Here is a tiny trained network, its code and every weight. The questions are about switching its units off for an input and a class, where a switched-off unit gives its printed mean instead of its output.

import numpy as np


def w(rows, s, z=0):
    codes = np.array(rows[::2]) - 128.0
    scale = np.full(codes.shape[1], s)
    scale[-1] = z or s
    return codes * scale


def f(y):
    return y / 2 * (1 + np.tanh(0.7978845608 * (y + 0.044715 * y**3)))


def log_softmax(a):
    a = a - a.max(-1, keepdims=True)
    return a - np.log(np.exp(a).sum(-1, keepdims=True))


def net(x, mask):
    res = np.array(x, float).reshape(1, 6) / 4 @ E
    y = f(res @ A[0][:, :-1].T + A[0][:, -1])
    res = res + np.where(mask, y, B[0][:, -1]) @ B[0][:, :-1]
    return log_softmax(res[-1] @ U[:, :-1].T + U[:, -1])


A, B = {}, {}
E = w([
[159,109,157,154,106],'x0',
[248,123,111,76,189],'x1',
[125,141,220,24,78],'x2',
[114,132,130,123,146],'x3',
[116,136,116,114,138],'x4',
[136,241,166,167,165],'x5',
],0.014)
A[0] = w([
[156,59,42,187,189,51],'neuron 1',
[175,130,122,117,185,55],'neuron 2',
[110,187,99,187,115,143],'neuron 3',
[160,66,131,94,64,114],'neuron 4',
[25,83,171,134,79,13],'neuron 5',
[125,129,166,129,160,123],'neuron 6',
[85,5,90,133,113,87],'neuron 7',
[76,180,89,224,93,147],'neuron 8',
[161,128,112,132,145,112],'neuron 9',
[107,183,176,94,93,210],'neuron 10',
[138,181,172,120,169,58],'neuron 11',
[154,76,85,182,207,147],'neuron 12',
[145,105,46,152,153,175],'neuron 13',
[100,110,139,59,123,132],'neuron 14',
[171,223,162,117,140,190],'neuron 15',
[91,181,109,214,114,157],'neuron 16',
[156,114,154,61,167,127],'neuron 17',
[63,112,139,121,53,220],'neuron 18',
[52,134,126,192,134,136],'neuron 19',
[96,131,146,151,148,115],'neuron 20',
[198,163,147,144,182,131],'neuron 21',
[114,185,160,222,164,133],'neuron 22',
[152,54,137,46,120,112],'neuron 23',
[14,96,180,156,75,167],'neuron 24',
[107,165,207,88,98,179],'neuron 25',
[129,89,159,109,164,110],'neuron 26',
[108,178,189,74,75,24],'neuron 27',
[158,109,63,155,133,154],'neuron 28',
],0.012,0.011)
B[0] = w([
[119,82,99,84,6,210],'neuron 1',
[67,159,194,159,141,160],'neuron 2',
[165,102,152,140,182,196],'neuron 3',
[172,147,96,128,154,188],'neuron 4',
[135,62,29,1,11,185],'neuron 5',
[125,140,123,102,89,140],'neuron 6',
[57,230,138,151,29,206],'neuron 7',
[194,108,129,171,198,233],'neuron 8',
[79,194,99,161,91,148],'neuron 9',
[201,119,70,98,96,236],'neuron 10',
[139,127,88,139,51,163],'neuron 11',
[47,175,88,110,92,221],'neuron 12',
[109,143,171,138,98,214],'neuron 13',
[150,78,145,147,182,179],'neuron 14',
[63,156,156,165,107,241],'neuron 15',
[157,124,152,148,243,223],'neuron 16',
[197,68,101,130,122,189],'neuron 17',
[120,168,207,166,153,239],'neuron 18',
[188,102,124,162,200,207],'neuron 19',
[101,93,142,139,155,146],'neuron 20',
[108,183,93,55,60,201],'neuron 21',
[151,107,132,140,141,220],'neuron 22',
[225,92,146,99,167,206],'neuron 23',
[68,200,104,173,42,254],'neuron 24',
[122,124,63,94,35,237],'neuron 25',
[132,125,124,110,156,141],'neuron 26',
[66,199,212,195,127,190],'neuron 27',
[60,143,166,143,78,192],'neuron 28',
],0.0077,0.015)
U = w([
[12,247,238,175,144,106],'0',
[124,136,42,61,76,255],'1',
[255,60,154,114,243,45],'2',
],0.0092,0.00083)

Each question gives the input, the list of numbers given to net, and the class t.
The units are the neurons (one row each of A and B). Each row of codes is followed by its name. A weight is (code - 128) times the scale printed after its matrix; where a second scale follows, it is the last column's (A, B and U).
mask holds one flag per neuron, in row order. A switched-off neuron (its flag False) gives its mean, the last column of its row in B, instead of its output. The means were averaged over made-up inputs and are rounded, as every weight is.
A unit's drop is (log p(t) with every unit on - log p(t) with that unit switched off) / (log p(t) with every unit on - log p(t) with every unit switched off).
unit that matters most: the unit with the biggest drop
k most important neurons: the k neurons with the biggest drops, biggest first
drop when u is switched off: that unit's drop, to one decimal
input [7,-6,-7,-6,5,-8], class 0: unit that matters most : neuron 7
input [6,7,2,-7,3,6], class 1: 2 most important neurons : [neuron 21; neuron 18]
input [-6,-8,-3,2,-1,-8], class 0: 2 most important neurons : [neuron 18; neuron 7]
input [-5,0,-2,-8,5,-5], class 0: 2 most important neurons : [neuron 5; neuron 10]
input [-7,-6,4,-7,-3,0], class 1: 3 most important neurons : [neuron 5; neuron 10; neuron 25]
input [5,4,1,-5,7,7], class 1: 2 most important neurons : [neuron 18; neuron 27]
input [-5,7,1,6,-6,-8], class 2: 3 most important neurons : [neuron 23; neuron 24; neuron 25]
input [-7,1,6,-5,-8,-8], class 2: 2 most important neurons : [neuron 23; neuron 14]
input [6,-3,7,1,6,-1], class 1: 3 most important neurons : [neuron 5; neuron 25; neuron 10]
input [0,-7,-4,6,2,-7], class 0: 2 most important neurons : [neuron 7; neuron 18]
input [-6,6,-5,-2,6,2], class 0: drop when neuron 13 is switched off : 0.2
input [0,-6,3,-2,-3,-1], class 1: drop when neuron 13 is switched off : 0.1
input [1,0,-2,-3,-5,-7], class 0: drop when neuron 21 is switched off : 0.1
input [-1,4,4,6,3,0], class 2: unit that matters most : neuron 24
